Here is a tiny trained network, its code and every weight. The questions are about switching its units off for an input and a class, where a switched-off unit gives its printed mean instead of its output.

import numpy as np


def w(rows, s, z=0):
    codes = np.array(rows[::2]) - 128.0
    scale = np.full(codes.shape[1], s)
    scale[-1] = z or s
    return codes * scale


def f(y):
    return y / 2 * (1 + np.tanh(0.7978845608 * (y + 0.044715 * y**3)))


def log_softmax(a):
    a = a - a.max(-1, keepdims=True)
    return a - np.log(np.exp(a).sum(-1, keepdims=True))


def net(x, mask):
    res = np.array(x, float).reshape(1, 3) / 4 @ E
    y = f(res @ A[0][:, :-1].T + A[0][:, -1])
    res = res + np.where(mask, y, B[0][:, -1]) @ B[0][:, :-1]
    return log_softmax(res[-1] @ U[:, :-1].T + U[:, -1])


A, B = {}, {}
E = w([
[39,156,48,75,109,107,47,184,48,105,175],'x0',
[99,103,216,97,234,148,193,186,125,64,215],'x1',
[115,72,220,243,28,210,120,254,115,215,128],'x2',
],0.0088)
A[0] = w([
[73,136,103,120,162,113,109,177,64,117,147,77],'N0',
[91,157,113,78,109,118,99,149,90,142,170,86],'N1',
[105,119,186,132,199,128,204,183,119,72,251,93],'N2',
[172,124,151,144,183,136,166,106,173,142,72,79],'N3',
[169,114,179,116,144,164,163,86,165,140,88,69],'N4',
[108,155,114,126,122,125,82,159,66,99,171,197],'N5',
[144,166,92,77,162,60,129,63,139,100,122,98],'N6',
[91,149,121,114,88,118,55,118,55,112,143,134],'N7',
[89,104,179,161,68,173,93,149,112,164,141,99],'N8',
[145,146,106,148,97,62,81,107,174,159,102,94],'N9',
[129,86,172,137,92,172,108,168,101,183,130,96],'N10',
[161,160,87,150,58,133,83,146,135,137,62,140],'N11',
[169,117,175,145,130,122,184,79,117,128,66,253],'N12',
[143,115,102,132,60,85,87,55,115,179,100,85],'N13',
],0.011,0.012)
B[0] = w([
[164,167,148,150,70,96,139,92,131,165,86,173],'N0',
[161,135,136,194,87,111,170,86,71,174,104,170],'N1',
[131,80,139,70,83,88,119,52,206,134,181,233],'N2',
[162,129,82,182,97,103,191,87,86,164,81,176],'N3',
[196,151,111,140,91,107,189,109,85,216,80,172],'N4',
[58,140,117,136,90,169,141,133,106,128,73,215],'N5',
[196,190,160,169,222,188,66,104,123,66,120,230],'N6',
[101,126,128,201,92,115,149,154,140,179,107,195],'N7',
[180,171,131,175,189,168,144,86,111,51,142,197],'N8',
[159,85,156,88,113,129,135,104,169,152,177,163],'N9',
[184,176,187,173,168,165,101,122,150,89,172,193],'N10',
[105,92,132,98,137,95,115,93,164,132,181,190],'N11',
[7,165,112,114,102,122,145,151,85,108,85,249],'N12',
[123,121,163,85,80,89,101,34,180,140,175,178],'N13',
],0.012,0.015)
U = w([
[195,157,137,168,221,172,114,110,141,69,136,113],'0',
[143,62,133,74,99,96,126,90,205,137,178,103],'1',
[134,136,121,167,76,118,169,131,92,174,54,83],'2',
[5,118,112,104,130,167,98,189,119,78,104,251],'3',
[182,68,89,98,140,149,116,172,125,148,124,104],'4',
[178,71,94,112,165,104,113,168,112,131,146,108],'5',
],0.016,0.017)

Each question gives the input, the list of numbers given to net, and the class t.
The units are the neurons (one row each of A and B). Each row of codes is followed by its name. A weight is (code - 128) times the scale printed after its matrix; where a second scale follows, it is the last column's (A, B and U).
mask holds one flag per neuron, in row order. A switched-off neuron (its flag False) gives its mean, the last column of its row in B, instead of its output. The means were averaged over made-up inputs and are rounded, as every weight is.
A unit's drop is (log p(t) with every unit on - log p(t) with that unit switched off) / (log p(t) with every unit on - log p(t) with every unit switched off).
The circuit of an input: a set's keep is (log p(t) with only the set's units on - log p(t) with every unit switched off) / (log p(t) with every unit on - log p(t) with every unit switched off). Starting from the 12 units with the biggest drops (on a tie, the unit counted first), units are removed one at a time, each time the one whose removal leaves the highest keep (on an exact tie, the one counted first), for as long as the keep stays at least 0.8.
circuit, biggest first: the units of the circuit, biggest drop first
most important unit: the unit with the biggest drop
k most important neurons: the k neurons with the biggest drops, biggest first
drop when u is switched off: that unit's drop, to one decimal
input [-4,3,2], class 2: circuit, biggest first => [N6]
input [5,7,6], class 1: 2 most important neurons => [N2 N6]
input [5,6,4], class 1: 3 most important neurons => [N2 N6 N12]
input [8,1,6], class 2: 2 most important neurons => [N6 N5]
input [3,-1,2], class 3: 3 most important neurons => [N4 N3 N6]
input [4,8,8], class 0: 4 most important neurons => [N8 N10 N13 N11]
input [8,6,6], class 2: 3 most important neurons => [N6 N5 N0]
input [4,7,-6], class 1: 3 most important neurons => [N2 N8 N10]
input [6,8,-7], class 1: 4 most important neurons => [N2 N8 N10 N0]
input [4,0,5], class 0: 2 most important neurons => [N12 N8]
input [-5,-5,1], class 1: 2 most important neurons => [N11 N13]
input [-6,2,7], class 0: 2 most important neurons => [N10 N8]
input [-2,3,-3], class 3: drop when N8 is switched off => 0.3
input [-1,2,2], class 3: drop when N6 is switched off => 0.2
input [-1,-2,-1], class 3: most important unit => N2
input [7,6,-2], class 2: drop when N5 is switched off => 0.8
